Here is a tiny trained network, its code and every weight. The questions are about switching its units off for an input and a target symbol, where a switched-off unit gives its printed mean instead of its output.

import numpy as np


def w(rows, s, z=0):
    codes = np.array(rows[::2]) - 128.0
    scale = np.full(codes.shape[1], s)
    scale[-1] = z or s
    return codes * scale


def f(y):
    return np.maximum(y, 0)


def softmax(a):
    e = np.exp(a - a.max(-1, keepdims=True))
    return e / e.sum(-1, keepdims=True)


def log_softmax(a):
    a = a - a.max(-1, keepdims=True)
    return a - np.log(np.exp(a).sum(-1, keepdims=True))


def net(x, mask):
    ids = ['αβγζηθλξστ'.index(c) for c in x.split()]
    T = len(ids)
    res = E[ids] + P[:T]
    r = res
    for j in range(2):
        rows = slice(2 * j, 2 * j + 2)
        q, k, v = (r @ M[0][rows].T for M in (Q, K, V))
        z = softmax(np.where(np.tri(T) > 0, q @ k.T / 2**0.5, -1e9)) @ v
        o = O[0][rows]
        res = res + np.where(mask[j], z, o[:, -1]) @ o[:, :-1]
    y = f(res @ A[0][:, :-1].T + A[0][:, -1])
    res = res + np.where(mask[2:18], y, B[0][:, -1]) @ B[0][:, :-1]
    return log_softmax(res[-1] @ U[:, :-1].T + U[:, -1])


Q, K, V, O, A, B = {}, {}, {}, {}, {}, {}
E = w([
[192,169,81,115],'α',
[68,153,118,187],'β',
[155,181,191,100],'γ',
[125,116,183,131],'ζ',
[67,119,116,131],'η',
[89,243,142,112],'θ',
[119,29,99,241],'λ',
[68,67,146,23],'ξ',
[210,110,84,19],'σ',
[113,123,1,87],'τ',
],0.018)
P = w([
[120,198,202,194],'0',
[147,184,198,189],'1',
[141,168,160,163],'2',
[145,162,136,157],'3',
[115,128,147,132],'4',
[119,96,143,120],'5',
[150,112,102,147],'6',
[138,103,113,114],'7',
[182,100,76,155],'8',
[215,122,44,174],'9',
[250,118,2,194],'10',
[184,108,74,143],'11',
[106,78,153,100],'12',
[135,66,147,102],'13',
],0.0041)
Q[0] = w([
[112,255,108,66],'H0',
[107,220,214,143],'H0',
[57,160,85,215],'H1',
[176,63,222,210],'H1',
],0.0082)
K[0] = w([
[150,99,76,68],'H0',
[124,103,189,90],'H0',
[141,85,54,254],'H1',
[46,154,221,162],'H1',
],0.0095)
V[0] = w([
[192,128,138,105],'H0',
[126,158,138,171],'H0',
[127,144,77,97],'H1',
[130,9,86,187],'H1',
],0.014)
O[0] = w([
[102,134,58,55,113],'H0',
[115,56,90,191,78],'H0',
[43,164,22,157,251],'H1',
[2,118,193,51,204],'H1',
],0.005,0.0029)
A[0] = w([
[185,174,118,69,83],'N0',
[194,189,147,16,78],'N1',
[100,107,169,150,30],'N2',
[91,149,177,245,82],'N3',
[44,177,127,193,166],'N4',
[187,119,99,95,147],'N5',
[182,187,229,137,112],'N6',
[96,152,154,218,86],'N7',
[109,56,110,213,219],'N8',
[109,94,165,122,23],'N9',
[89,210,133,121,121],'N10',
[139,107,63,52,167],'N11',
[146,135,167,204,91],'N12',
[123,174,91,39,53],'N13',
[117,92,181,89,227],'N14',
[115,86,142,215,2],'N15',
],0.011,0.0036)
B[0] = w([
[160,1,103,181,199],'N0',
[87,35,152,147,224],'N1',
[78,150,110,153,160],'N2',
[180,226,112,47,199],'N3',
[161,21,23,79,255],'N4',
[62,119,137,134,190],'N5',
[13,132,103,231,190],'N6',
[149,172,115,119,179],'N7',
[114,81,188,77,208],'N8',
[94,142,102,170,155],'N9',
[171,109,121,143,218],'N10',
[156,206,172,98,237],'N11',
[59,193,143,91,167],'N12',
[107,96,171,114,231],'N13',
[213,186,130,161,203],'N14',
[44,144,140,110,163],'N15',
],0.0069,0.0073)
U = w([
[13,79,189,119,32],'α',
[204,154,217,43,215],'β',
[58,39,101,251,119],'γ',
[147,126,157,133,79],'ζ',
[191,72,80,181,237],'η',
[140,192,214,171,253],'θ',
[190,1,143,105,129],'λ',
[135,115,145,143,17],'ξ',
[148,189,98,185,114],'σ',
[82,153,36,80,93],'τ',
],0.0091,0.0041)

Each question gives the input, a string of symbols that net reads in full, and the target symbol t.
The units are the heads (2 rows each of Q, K, V and O) and the neurons (one row each of A and B). Each row of codes is followed by its name. A weight is (code - 128) times the scale printed after its matrix; where a second scale follows, it is the last column's (O, A, B and U).
mask holds one flag per unit, heads first, then neurons. A switched-off unit (its flag False) gives its mean, the last column of its rows in O or B, instead of its output. The means were averaged over made-up inputs and are rounded, as every weight is.
A unit's drop is (log p(t) with every unit on - log p(t) with that unit switched off) / (log p(t) with every unit on - log p(t) with every unit switched off).
The circuit of an input: a set's keep is (log p(t) with only the set's units on - log p(t) with every unit switched off) / (log p(t) with every unit on - log p(t) with every unit switched off). Starting from the 12 units with the biggest drops (on a tie, the unit counted first), units are removed one at a time, each time the one whose removal leaves the highest keep (on an exact tie, the one counted first), for as long as the keep stays at least 0.8.
units of the circuit, in order: the units of the circuit, biggest drop first
most important unit: the unit with the biggest drop
k most important neurons: the k neurons with the biggest drops, biggest first
which heads matter: for each layer, one digit per head in row order, 1 if its drop is at least 0.15 and else 0, layers parted by /
drop when u is switched off: that unit's drop, to one decimal
input θ ξ τ η, target τ: which heads matter => 01
input ζ λ λ η ζ θ, target α: units of the circuit, in order => [H1]
input λ α σ γ γ, target γ: which heads matter => 01
input η θ ζ, target θ: units of the circuit, in order => [N4; H1; N12]
input β σ θ θ γ ζ ζ ζ, target θ: units of the circuit, in order => [N4; N0]
input η η τ η σ σ α λ, target α: units of the circuit, in order => [N8; H1]
input θ τ η, target τ: units of the circuit, in order => [H1; N1; N4]
input η λ η α γ θ α ζ γ ξ θ λ λ θ, target α: which heads matter => 11
input τ ζ θ, target τ: units of the circuit, in order => [H1; N4]
input θ θ θ, target σ: which heads matter => 11
input η θ τ α ζ η ξ θ β, target τ: 2 most important neurons => [N3; N4]
input θ β θ θ θ, target σ: drop when N13 is switched off => 0.1
input θ τ γ θ θ, target τ: drop when N12 is switched off => -0.1
input σ ξ β τ ξ β γ α α ζ ξ ξ, target β: most important unit => N11
input γ λ η α β η λ ζ ξ, target β: drop when N11 is switched off => 0.2
